Below are the code and all the weights of a small trained network. Each question names an input and a class and asks about switching units off, where a switched-off unit gives its printed mean instead of its output.

import numpy as np


def w(rows, s, z=0):
    codes = np.array(rows[::2]) - 128.0
    scale = np.full(codes.shape[1], s)
    scale[-1] = z or s
    return codes * scale


def f(y):
    return np.maximum(y, 0)


def log_softmax(a):
    a = a - a.max(-1, keepdims=True)
    return a - np.log(np.exp(a).sum(-1, keepdims=True))


def net(x, mask):
    res = np.array(x, float).reshape(1, 6) / 4 @ E
    y = f(res @ A[0][:, :-1].T + A[0][:, -1])
    res = res + np.where(mask, y, B[0][:, -1]) @ B[0][:, :-1]
    return log_softmax(res[-1] @ U[:, :-1].T + U[:, -1])


A, B = {}, {}
E = w([
[127,128,129,128],'x0',
[54,150,160,158],'x1',
[130,129,130,128],'x2',
[87,201,89,37],'x3',
[166,162,254,100],'x4',
[89,42,163,75],'x5',
],0.0058)
A[0] = w([
[173,200,103,178,42],'N0',
[220,114,102,88,62],'N1',
[140,146,174,113,31],'N2',
[185,115,110,107,186],'N3',
[153,125,165,97,136],'N4',
[139,71,138,183,91],'N5',
[117,161,114,75,30],'N6',
[99,193,110,52,45],'N7',
[162,93,163,189,61],'N8',
[176,68,130,62,99],'N9',
[164,218,153,183,101],'N10',
[6,127,124,201,99],'N11',
[52,145,159,166,53],'N12',
[138,141,194,122,61],'N13',
[171,166,239,94,11],'N14',
[176,131,120,107,111],'N15',
[153,91,154,234,48],'N16',
[98,97,56,151,2],'N17',
[155,101,142,176,36],'N18',
[150,141,132,114,114],'N19',
[59,77,146,108,145],'N20',
[123,157,114,77,44],'N21',
[88,100,47,154,36],'N22',
[42,158,215,179,100],'N23',
[47,144,152,141,83],'N24',
[93,58,12,137,61],'N25',
[140,159,194,106,31],'N26',
[203,80,77,88,105],'N27',
[148,215,85,182,66],'N28',
[86,177,91,47,35],'N29',
[77,33,153,57,4],'N30',
[156,55,147,207,45],'N31',
],0.011,0.0072)
B[0] = w([
[100,61,122,166,165],'N0',
[77,170,34,160,156],'N1',
[91,139,167,141,135],'N2',
[187,167,116,132,253],'N3',
[94,133,136,160,195],'N4',
[106,131,128,86,186],'N5',
[97,131,135,68,138],'N6',
[69,119,105,64,186],'N7',
[83,130,144,89,170],'N8',
[137,126,44,161,187],'N9',
[136,70,104,159,217],'N10',
[157,186,80,139,216],'N11',
[120,171,70,139,150],'N12',
[92,149,138,143,162],'N13',
[75,157,224,147,197],'N14',
[93,145,91,144,154],'N15',
[87,105,118,75,190],'N16',
[104,151,213,157,146],'N17',
[120,124,137,76,138],'N18',
[100,129,110,138,143],'N19',
[164,69,118,153,229],'N20',
[74,129,129,87,140],'N21',
[89,140,185,156,174],'N22',
[134,170,45,144,224],'N23',
[102,158,61,147,167],'N24',
[78,152,198,157,235],'N25',
[94,142,179,146,153],'N26',
[116,161,51,152,201],'N27',
[128,48,118,155,195],'N28',
[80,117,114,58,186],'N29',
[112,3,89,193,168],'N30',
[94,131,118,64,187],'N31',
],0.036,0.0037)
U = w([
[78,166,188,176,89],'0',
[96,114,112,42,104],'1',
[128,131,116,138,251],'2',
[124,60,110,168,67],'3',
[135,142,123,135,233],'4',
[123,178,83,148,58],'5',
[239,142,157,87,111],'6',
[254,117,222,45,85],'7',
],0.01,0.014)

Each question gives the input, the list of numbers given to net, and the class t.
The units are the neurons (one row each of A and B). Each row of codes is followed by its name. A weight is (code - 128) times the scale printed after its matrix; where a second scale follows, it is the last column's (A, B and U).
mask holds one flag per neuron, in row order. A switched-off neuron (its flag False) gives its mean, the last column of its row in B, instead of its output. The means were averaged over made-up inputs and are rounded, as every weight is.
A unit's drop is (log p(t) with every unit on - log p(t) with that unit switched off) / (log p(t) with every unit on - log p(t) with every unit switched off).
The circuit of an input: a set's keep is (log p(t) with only the set's units on - log p(t) with every unit switched off) / (log p(t) with every unit on - log p(t) with every unit switched off). Starting from the 12 units with the biggest drops (on a tie, the unit counted first), units are removed one at a time, each time the one whose removal leaves the highest keep (on an exact tie, the one counted first), for as long as the keep stays at least 0.8.
units of the circuit, in order: the units of the circuit, biggest drop first
most important unit: the unit with the biggest drop
k most important neurons: the k neurons with the biggest drops, biggest first
drop when u is switched off: that unit's drop, to one decimal
input [-4,-7,-2,3,6,6], class 5: units of the circuit, in order : [N9; N1]
input [3,2,-2,2,-5,-2], class 0: units of the circuit, in order : [N25; N22]
input [4,8,2,-8,4,5], class 1: 4 most important neurons : [N16; N31; N8; N5]
input [-7,-8,-4,-1,3,-5], class 5: 2 most important neurons : [N1; N27]
input [5,-4,4,-3,-5,-8], class 3: most important neuron : [N28]
input [0,-6,-5,1,5,0], class 5: units of the circuit, in order : [N1; N9; N3]
input [-1,3,4,0,-6,-3], class 0: units of the circuit, in order : [N25; N22]
input [-4,4,3,1,2,-5], class 3: units of the circuit, in order : [N10; N28]
input [5,6,8,-8,-5,0], class 1: units of the circuit, in order : [N16; N31]
input [-4,7,-6,-3,3,-7], class 3: 2 most important neurons : [N10; N28]
input [5,-3,0,5,0,6], class 3: units of the circuit, in order : [N30; N20]
input [-5,0,-6,7,-7,5], class 0: 3 most important neurons : [N25; N22; N17]
input [-5,8,-2,1,8,-7], class 0: 2 most important neurons : [N14; N26]
input [5,-5,-2,-8,-4,6], class 1: units of the circuit, in order : [N31]
input [-8,2,-5,-6,7,8], class 3: 4 most important neurons : [N30; N20; N25; N9]
input [0,-6,-6,-5,-5,8], class 3: 2 most important neurons : [N30; N20]
input [7,6,6,6,3,-7], class 3: 2 most important neurons : [N10; N28]
input [-6,0,1,-1,7,-8], class 3: 4 most important neurons : [N10; N28; N0; N25]
input [4,-8,-3,-3,-6,-2], class 5: 2 most important neurons : [N27; N1]
input [-4,5,1,8,6,4], class 1: units of the circuit, in order : [N7]
input [8,6,0,-7,-3,-8], class 3: 3 most important neurons : [N28; N10; N0]
input [6,-4,-4,-8,-1,8], class 1: 2 most important neurons : [N31; N5]
input [-3,7,0,-5,6,3], class 5: 2 most important neurons : [N23; N25]
input [-5,-5,-4,-6,-5,-1], class 1: units of the circuit, in order : [N31; N16]
input [6,-3,-6,-1,-7,2], class 0: drop when N25 is switched off : 0.4
input [4,0,4,1,2,7], class 3: drop when N30 is switched off : 0.3
input [-6,0,6,-7,8,1], class 0: most important unit : N14
